Below is a small trained network, with its code and all its weights. Each question gives an input and a class and asks what happens when units are switched off, that is, made to give their printed mean instead of their output.

import numpy as np


def w(rows, s, z=0):
    codes = np.array(rows[::2]) - 128.0
    scale = np.full(codes.shape[1], s)
    scale[-1] = z or s
    return codes * scale


def norm(h):
    return h / np.sqrt((h * h).mean(-1, keepdims=True) + 1e-5)


def f(y):
    return np.maximum(y, 0)


def log_softmax(a):
    a = a - a.max(-1, keepdims=True)
    return a - np.log(np.exp(a).sum(-1, keepdims=True))


def net(x, mask):
    res = np.array(x, float).reshape(1, 5) / 4 @ E
    u = 0
    for l in range(4):
        y = f(norm(res) @ A[l][:, :-1].T + A[l][:, -1])
        res = res + np.where(mask[u : u + 4], y, B[l][:, -1]) @ B[l][:, :-1]
        u += 4
    return log_softmax(norm(res)[-1] @ U[:, :-1].T + U[:, -1])


A, B = {}, {}
E = w([
[134,131,132,126,132],'x0',
[200,171,223,254,123],'x1',
[66,195,102,175,87],'x2',
[176,157,12,167,162],'x3',
[61,129,135,139,246],'x4',
],0.0069)
A[0] = w([
[1,199,116,167,82,7],'L0N1',
[65,70,52,143,58,224],'L0N2',
[169,117,217,224,190,114],'L0N3',
[200,5,182,77,223,133],'L0N4',
],0.0071,0.0015)
B[0] = w([
[89,2,23,149,88,198],'L0N1',
[186,142,188,126,150,214],'L0N2',
[91,168,147,135,148,253],'L0N3',
[61,114,50,193,50,241],'L0N4',
],0.014,0.0047)
A[1] = w([
[73,115,122,86,201,214],'L1N1',
[69,144,84,31,76,220],'L1N2',
[78,108,178,110,115,42],'L1N3',
[193,195,7,171,185,3],'L1N4',
],0.011,0.0045)
B[1] = w([
[204,191,142,249,87,200],'L1N1',
[156,151,189,172,166,254],'L1N2',
[97,72,215,125,129,148],'L1N3',
[133,35,231,96,143,214],'L1N4',
],0.013,0.0067)
A[2] = w([
[104,15,58,217,65,110],'L2N1',
[205,108,153,2,25,143],'L2N2',
[116,153,112,122,139,73],'L2N3',
[206,175,189,192,114,253],'L2N4',
],0.0081,0.0042)
B[2] = w([
[157,8,2,66,82,196],'L2N1',
[177,218,33,204,42,159],'L2N2',
[119,3,87,146,164,128],'L2N3',
[103,238,61,139,235,245],'L2N4',
],0.0066,0.013)
A[3] = w([
[95,26,254,168,85,98],'L3N1',
[127,100,202,178,66,93],'L3N2',
[167,197,132,96,52,3],'L3N3',
[168,41,71,148,92,104],'L3N4',
],0.0067,0.0026)
B[3] = w([
[127,95,141,120,182,188],'L3N1',
[145,59,134,112,173,171],'L3N2',
[119,113,102,181,7,152],'L3N3',
[96,105,129,125,164,252],'L3N4',
],0.016,0.0037)
U = w([
[132,42,27,171,108,121],'0',
[154,246,162,139,173,186],'1',
[165,172,82,196,85,204],'2',
[166,45,221,128,164,133],'3',
[130,136,86,157,125,246],'4',
[85,167,69,53,124,38],'5',
[79,170,109,11,102,1],'6',
],0.012,0.0054)

Each question gives the input, the list of numbers given to net, and the class t.
The units are the neurons (one row each of A and B). Each row of codes is followed by its name. A weight is (code - 128) times the scale printed after its matrix; where a second scale follows, it is the last column's (A, B and U).
mask holds one flag per neuron, layer by layer. A switched-off neuron (its flag False) gives its mean, the last column of its row in B, instead of its output. The means were averaged over made-up inputs and are rounded, as every weight is.
A unit's drop is (log p(t) with every unit on - log p(t) with that unit switched off) / (log p(t) with every unit on - log p(t) with every unit switched off).
The circuit of an input: a set's keep is (log p(t) with only the set's units on - log p(t) with every unit switched off) / (log p(t) with every unit on - log p(t) with every unit switched off). Starting from the 12 units with the biggest drops (on a tie, the unit counted first), units are removed one at a time, each time the one whose removal leaves the highest keep (on an exact tie, the one counted first), for as long as the keep stays at least 0.8.
units of the circuit, in order: the units of the circuit, biggest drop first
unit that matters most: the unit with the biggest drop
top k neurons: the k neurons with the biggest drops, biggest first
k most important neurons of layer l: the k neurons of layer l with the biggest drops, biggest first
input [8,-7,-5,-5,8], class 2: units of the circuit, in order => L1N1
input [6,6,-7,2,3], class 0: top 4 neurons => L0N4, L1N2, L1N1, L0N2
input [0,6,7,5,4], class 0: units of the circuit, in order => L0N1, L1N2, L2N1
input [-2,4,-5,0,6], class 2: top 4 neurons => L0N3, L0N4, L0N1, L1N4
input [-5,4,2,5,-3], class 3: units of the circuit, in order => L1N4, L0N4
input [8,5,-4,-5,8], class 2: top 2 neurons => L0N4, L1N4
input [-3,-7,-5,4,3], class 1: units of the circuit, in order => L1N2, L0N1
input [0,-5,-4,5,-3], class 1: top 4 neurons => L0N1, L1N2, L2N1, L2N2
input [-1,-8,-7,3,5], class 1: units of the circuit, in order => L1N1, L0N1
input [-2,-3,-6,-1,8], class 2: top 3 neurons => L1N1, L0N1, L1N2
input [-1,-5,4,-4,1], class 1: 2 most important neurons of layer 0 => L0N4, L0N2
input [-1,-6,4,7,-3], class 3: units of the circuit, in order => L1N4, L0N2
input [-3,-6,4,4,2], class 1: 2 most important neurons of layer 0 => L0N4, L0N2
input [7,6,-6,-4,-1], class 4: top 3 neurons => L0N4, L1N4, L0N3
input [0,4,6,3,0], class 0: units of the circuit, in order => L0N1, L2N1
input [5,0,-3,7,1], class 3: units of the circuit, in order => L1N4
input [4,6,4,5,-4], class 1: top 3 neurons => L0N4, L0N1, L2N4
input [1,-5,3,-6,8], class 2: 2 most important neurons of layer 1 => L1N1, L1N4
input [0,5,7,-7,2], class 0: top 3 neurons => L0N1, L1N4, L1N2
input [4,-5,-2,-5,4], class 1: top 2 neurons => L1N2, L0N1
input [0,1,-7,-6,2], class 0: units of the circuit, in order => L0N4
input [-3,6,8,5,-3], class 0: 2 most important neurons of layer 1 => L1N2, L1N1
input [-3,-7,-2,8,6], class 3: top 2 neurons => L1N4, L0N3
input [-2,5,-7,-7,6], class 0: 2 most important neurons of layer 0 => L0N4, L0N2
input [0,-2,-3,-3,-6], class 2: top 4 neurons => L0N3, L2N2, L0N1, L3N3
input [0,7,-4,-4,0], class 1: top 2 neurons => L0N1, L0N3
input [-5,-4,-7,2,-8], class 2: top 3 neurons => L0N1, L2N2, L1N2
input [1,3,-7,-2,-4], class 0: top 2 neurons => L0N4, L1N1
input [-4,5,7,-8,0], class 3: 2 most important neurons of layer 1 => L1N3, L1N1
input [8,3,4,-8,0], class 3: unit that matters most => L1N3
